Below is a small trained network, with its code and all its weights. Each question gives an input and a target symbol and asks what happens when units are switched off, that is, made to give their printed mean instead of their output.

import numpy as np


def w(rows, s, z=0):
    codes = np.array(rows[::2]) - 128.0
    scale = np.full(codes.shape[1], s)
    scale[-1] = z or s
    return codes * scale


def f(y):
    return np.maximum(y, 0)


def softmax(a):
    e = np.exp(a - a.max(-1, keepdims=True))
    return e / e.sum(-1, keepdims=True)


def log_softmax(a):
    a = a - a.max(-1, keepdims=True)
    return a - np.log(np.exp(a).sum(-1, keepdims=True))


def net(x, mask):
    ids = ['ΓΔΞΠΦΨΩαβεζηθλστ'.index(c) for c in x.split()]
    T = len(ids)
    res = E[ids] + P[:T]
    q, k, v = (res @ M[0].T for M in (Q, K, V))
    z = softmax(np.where(np.tri(T) > 0, q @ k.T / 3**0.5, -1e9)) @ v
    res = res + np.where(mask[0], z, O[0][:, -1]) @ O[0][:, :-1]
    y = f(res @ A[0][:, :-1].T + A[0][:, -1])
    res = res + np.where(mask[1:9], y, B[0][:, -1]) @ B[0][:, :-1]
    return log_softmax(res[-1] @ U[:, :-1].T + U[:, -1])


Q, K, V, O, A, B = {}, {}, {}, {}, {}, {}
E = w([
[71,75,103,129,60,56],'Γ',
[170,183,188,187,43,254],'Δ',
[75,148,150,80,35,63],'Ξ',
[61,134,128,122,46,51],'Π',
[128,137,154,129,103,75],'Φ',
[92,131,181,169,86,24],'Ψ',
[93,81,130,92,30,70],'Ω',
[184,134,198,164,62,204],'α',
[183,144,198,92,130,112],'β',
[187,11,90,106,17,242],'ε',
[46,117,104,99,47,46],'ζ',
[212,215,211,187,177,233],'η',
[237,158,240,122,127,176],'θ',
[184,139,175,103,153,125],'λ',
[81,220,132,95,116,117],'σ',
[169,145,185,181,122,147],'τ',
],0.0091)
P = w([
[97,37,181,98,208,63],'0',
[210,125,96,176,1,116],'1',
[130,179,232,6,166,197],'2',
[221,143,132,204,36,117],'3',
[24,37,173,147,114,164],'4',
[171,162,57,87,150,93],'5',
[61,116,139,96,170,191],'6',
[107,174,107,184,9,97],'7',
],0.0098)
Q[0] = w([
[200,127,170,152,80,101],'h0',
[199,117,45,1,246,142],'h0',
[113,168,174,102,246,175],'h0',
],0.0075)
K[0] = w([
[29,52,225,112,209,85],'h0',
[254,218,116,5,125,74],'h0',
[194,178,68,150,123,108],'h0',
],0.0063)
V[0] = w([
[150,7,64,172,1,132],'h0',
[240,222,68,157,106,252],'h0',
[68,135,99,69,155,122],'h0',
],0.0089)
O[0] = w([
[193,84,154,235,213,144,254],'h0',
[115,46,126,190,42,107,6],'h0',
[121,254,89,145,101,111,86],'h0',
],0.0091,0.0049)
A[0] = w([
[124,32,119,74,123,193,221],'n0',
[81,125,235,59,143,157,231],'n1',
[62,92,198,158,138,169,252],'n2',
[198,98,59,172,60,116,131],'n3',
[160,250,131,61,87,96,197],'n4',
[38,128,115,121,101,144,190],'n5',
[81,127,148,75,185,104,89],'n6',
[121,199,148,165,2,151,194],'n7',
],0.0073,0.0027)
B[0] = w([
[39,245,108,137,195,155,247],'n0',
[156,35,161,103,250,114,243],'n1',
[79,174,71,37,225,163,255],'n2',
[200,88,199,214,69,134,199],'n3',
[76,117,95,122,120,155,255],'n4',
[70,102,208,165,194,29,145],'n5',
[215,98,168,192,74,110,166],'n6',
[90,3,33,57,54,65,202],'n7',
],0.0058,0.0059)
U = w([
[128,85,39,111,156,131,29],'Γ',
[165,219,115,157,162,128,47],'Δ',
[135,110,98,102,133,114,37],'Ξ',
[137,74,135,109,103,118,50],'Π',
[78,91,144,63,254,132,245],'Φ',
[237,98,192,240,144,69,130],'Ψ',
[101,142,80,102,99,112,190],'Ω',
[155,190,99,127,147,137,50],'α',
[170,39,187,164,77,97,193],'β',
[113,23,159,104,76,90,121],'ε',
[163,123,79,103,151,120,6],'ζ',
[138,166,112,116,145,130,6],'η',
[95,102,97,154,127,175,130],'θ',
[168,179,126,145,156,120,3],'λ',
[27,169,171,151,155,212,139],'σ',
[170,91,170,141,107,107,128],'τ',
],0.0063,0.0025)

Each question gives the input, a string of symbols that net reads in full, and the target symbol t.
The units are the heads (3 rows each of Q, K, V and O) and the neurons (one row each of A and B). Each row of codes is followed by its name. A weight is (code - 128) times the scale printed after its matrix; where a second scale follows, it is the last column's (O, A, B and U).
mask holds one flag per unit, heads first, then neurons. A switched-off unit (its flag False) gives its mean, the last column of its rows in O or B, instead of its output. The means were averaged over made-up inputs and are rounded, as every weight is.
A unit's drop is (log p(t) with every unit on - log p(t) with that unit switched off) / (log p(t) with every unit on - log p(t) with every unit switched off).
The circuit of an input: a set's keep is (log p(t) with only the set's units on - log p(t) with every unit switched off) / (log p(t) with every unit on - log p(t) with every unit switched off). Starting from all 9 units, units are removed one at a time, each time the one whose removal leaves the highest keep (on an exact tie, the one counted first), for as long as the keep stays at least 0.8.
circuit, biggest first: the units of the circuit, biggest drop first
top k neurons: the k neurons with the biggest drops, biggest first
drop of u: that unit's drop, to one decimal
input η α Δ τ, target ε: circuit, biggest first	(h0; n7)
input ε Δ σ σ ε Δ θ α, target Ψ: circuit, biggest first	(h0)
input Δ θ ε Π, target β: circuit, biggest first	(h0; n3; n0)
input Ψ η η τ Δ, target Φ: top 2 neurons	(n2; n1)
input ε ε ε Γ, target Ψ: circuit, biggest first	(h0; n3)
input ε θ Ψ ε, target Ψ: top 3 neurons	(n3; n2; n4)
input ε Π Δ σ, target Ψ: circuit, biggest first	(h0; n2)
input Γ λ ε ε Π ε, target Ψ: circuit, biggest first	(h0; n3)
input σ ε Γ Π, target Ω: circuit, biggest first	(h0; n7)
input σ Δ τ Δ, target Ω: top 2 neurons	(n7; n4)
input Δ ε ε η ε Δ, target Ψ: top 2 neurons	(n3; n4)
input Δ η Δ α, target β: top 2 neurons	(n3; n7)
input λ Π σ β ε Δ Δ σ, target Ψ: drop of h0	1.1
input η ε Φ Π, target ε: drop of n7	0.3
input η ε η η ε σ θ Ξ, target Ψ: drop of h0	1.1
input ζ Γ Π Δ ε α σ Δ, target Ψ: circuit, biggest first	(h0)
input ε Π Δ α, target Ψ: circuit, biggest first	(h0; n3)
